Below are the code and all the weights of a small trained network. Each question names an input and a target symbol and asks about switching units off, where a switched-off unit gives its printed mean instead of its output.

import numpy as np


def w(rows, s, z=0):
    codes = np.array(rows[::2]) - 128.0
    scale = np.full(codes.shape[1], s)
    scale[-1] = z or s
    return codes * scale


def f(y):
    return y / 2 * (1 + np.tanh(0.7978845608 * (y + 0.044715 * y**3)))


def softmax(a):
    e = np.exp(a - a.max(-1, keepdims=True))
    return e / e.sum(-1, keepdims=True)


def log_softmax(a):
    a = a - a.max(-1, keepdims=True)
    return a - np.log(np.exp(a).sum(-1, keepdims=True))


def net(x, mask):
    ids = ['ΓΞαεηθ'.index(c) for c in x.split()]
    T = len(ids)
    res = E[ids] + P[:T]
    u = 0
    for l in range(2):
        q, k, v = (res @ M[l].T for M in (Q, K, V))
        z = softmax(np.where(np.tri(T) > 0, q @ k.T / 2**0.5, -1e9)) @ v
        res = res + np.where(mask[u], z, O[l][:, -1]) @ O[l][:, :-1]
        u += 1
        y = f(res @ A[l][:, :-1].T + A[l][:, -1])
        res = res + np.where(mask[u : u + 8], y, B[l][:, -1]) @ B[l][:, :-1]
        u += 8
    return log_softmax(res[-1] @ U[:, :-1].T + U[:, -1])


Q, K, V, O, A, B = {}, {}, {}, {}, {}, {}
E = w([
[94,131,85],'Γ',
[144,85,166],'Ξ',
[58,7,201],'α',
[103,112,99],'ε',
[158,113,131],'η',
[73,71,113],'θ',
],0.017)
P = w([
[192,35,2],'0',
[31,68,106],'1',
[97,232,53],'2',
[123,198,92],'3',
[139,219,96],'4',
[31,76,70],'5',
[84,156,88],'6',
],0.0083)
Q[0] = w([
[30,63,132],'L0H1',
[6,54,70],'L0H1',
],0.011)
K[0] = w([
[189,130,62],'L0H1',
[109,1,12],'L0H1',
],0.0091)
V[0] = w([
[84,200,71],'L0H1',
[208,255,50],'L0H1',
],0.0094)
O[0] = w([
[19,186,94,77],'L0H1',
[173,44,1,2],'L0H1',
],0.0075,0.0057)
A[0] = w([
[95,204,190,200],'L0N1',
[58,147,99,51],'L0N2',
[140,53,187,186],'L0N3',
[179,170,155,44],'L0N4',
[65,128,155,65],'L0N5',
[10,128,139,138],'L0N6',
[96,88,174,2],'L0N7',
[26,207,142,132],'L0N8',
],0.011,0.0068)
B[0] = w([
[62,107,79,251],'L0N1',
[80,169,255,132],'L0N2',
[152,229,87,253],'L0N3',
[86,48,96,117],'L0N4',
[100,110,59,159],'L0N5',
[168,196,150,253],'L0N6',
[141,56,135,146],'L0N7',
[202,41,122,218],'L0N8',
],0.0087,0.007)
Q[1] = w([
[108,159,30],'L1H1',
[55,254,12],'L1H1',
],0.0062)
K[1] = w([
[153,12,153],'L1H1',
[174,39,124],'L1H1',
],0.011)
V[1] = w([
[93,85,5],'L1H1',
[218,111,129],'L1H1',
],0.012)
O[1] = w([
[146,248,194,251],'L1H1',
[182,63,199,189],'L1H1',
],0.014,0.0027)
A[1] = w([
[78,99,86,42],'L1N1',
[41,108,88,13],'L1N2',
[84,134,157,2],'L1N3',
[129,63,180,61],'L1N4',
[96,200,96,62],'L1N5',
[164,150,86,236],'L1N6',
[6,122,173,47],'L1N7',
[150,70,152,112],'L1N8',
],0.011,0.0079)
B[1] = w([
[44,218,54,128],'L1N1',
[108,172,139,134],'L1N2',
[130,157,65,104],'L1N3',
[170,131,77,144],'L1N4',
[54,159,62,206],'L1N5',
[70,57,166,255],'L1N6',
[157,114,197,135],'L1N7',
[90,172,2,158],'L1N8',
],0.0084,0.006)
U = w([
[121,122,122,3],'Γ',
[162,1,110,253],'Ξ',
[71,39,75,21],'α',
[146,102,154,75],'ε',
[217,69,202,146],'η',
[121,36,140,133],'θ',
],0.0086,0.0052)

Each question gives the input, a string of symbols that net reads in full, and the target symbol t.
The units are the heads (2 rows each of Q, K, V and O) and the neurons (one row each of A and B). Each row of codes is followed by its name. A weight is (code - 128) times the scale printed after its matrix; where a second scale follows, it is the last column's (O, A, B and U).
mask holds one flag per unit, layer by layer, with each layer's heads first. A switched-off unit (its flag False) gives its mean, the last column of its rows in O or B, instead of its output. The means were averaged over made-up inputs and are rounded, as every weight is.
A unit's drop is (log p(t) with every unit on - log p(t) with that unit switched off) / (log p(t) with every unit on - log p(t) with every unit switched off).
The circuit of an input: a set's keep is (log p(t) with only the set's units on - log p(t) with every unit switched off) / (log p(t) with every unit on - log p(t) with every unit switched off). Starting from the 12 units with the biggest drops (on a tie, the unit counted first), units are removed one at a time, each time the one whose removal leaves the highest keep (on an exact tie, the one counted first), for as long as the keep stays at least 0.8.
units of the circuit, in order: the units of the circuit, biggest drop first
k most important neurons: the k neurons with the biggest drops, biggest first
top k neurons in layer l: the k neurons of layer l with the biggest drops, biggest first
drop when u is switched off: that unit's drop, to one decimal
input η η Γ, target η: units of the circuit, in order	(L1H1; L0H1)
input Ξ Ξ Ξ α Ξ, target Ξ: units of the circuit, in order	(L1H1)
input α Ξ α Ξ Γ, target α: units of the circuit, in order	(L1H1; L0H1; L1N1)
input Ξ Ξ Ξ Γ Ξ, target Ξ: units of the circuit, in order	(L1H1; L0H1)
input Ξ ε α η, target Ξ: units of the circuit, in order	(L1H1; L0N1)
input α η θ, target α: units of the circuit, in order	(L1H1; L0H1)
input α η ε, target α: units of the circuit, in order	(L1H1; L0H1; L1N1)
input Ξ η η, target Ξ: 2 most important neurons	(L0N1; L0N5)
input α Ξ η θ Γ, target α: units of the circuit, in order	(L1H1; L0H1)
input α η ε Ξ α, target α: 2 most important neurons	(L0N3; L1N1)
input η η α Ξ Γ η Γ, target η: units of the circuit, in order	(L0H1; L1H1)
input Ξ Ξ α, target Ξ: units of the circuit, in order	(L1H1; L0H1)
input Γ Γ θ η α Ξ, target Γ: 4 most important neurons	(L0N8; L0N3; L1N5; L0N7)
input Ξ Ξ α Γ, target Ξ: most important neuron	(L1N5)
input Ξ Ξ Γ, target Ξ: units of the circuit, in order	(L1H1; L0N1)
input α θ α Ξ Ξ θ η, target α: 2 most important neurons	(L1N1; L0N6)
input η Γ Γ ε Γ Ξ, target η: top 2 neurons in layer 1	(L1N5; L1N8)
input η Ξ Ξ ε η η, target η: top 2 neurons in layer 1	(L1N5; L1N8)
input α α Ξ Ξ, target α: 2 most important neurons	(L1N1; L0N6)
input η Ξ θ α α θ, target η: most important neuron	(L0N6)
input η Ξ Ξ θ θ, target η: top 2 neurons in layer 1	(L1N5; L1N8)
input η η Γ α, target η: top 2 neurons in layer 1	(L1N5; L1N8)
input Γ Γ α, target Γ: 2 most important neurons	(L1N5; L0N3)
input η Ξ η, target η: drop when L1N5 is switched off	0.2
input α Ξ α, target α: drop when L1N7 is switched off	-0.1
input Ξ ε θ, target Ξ: drop when L0N7 is switched off	0.0
input α α η Ξ, target α: drop when L1H1 is switched off	0.9
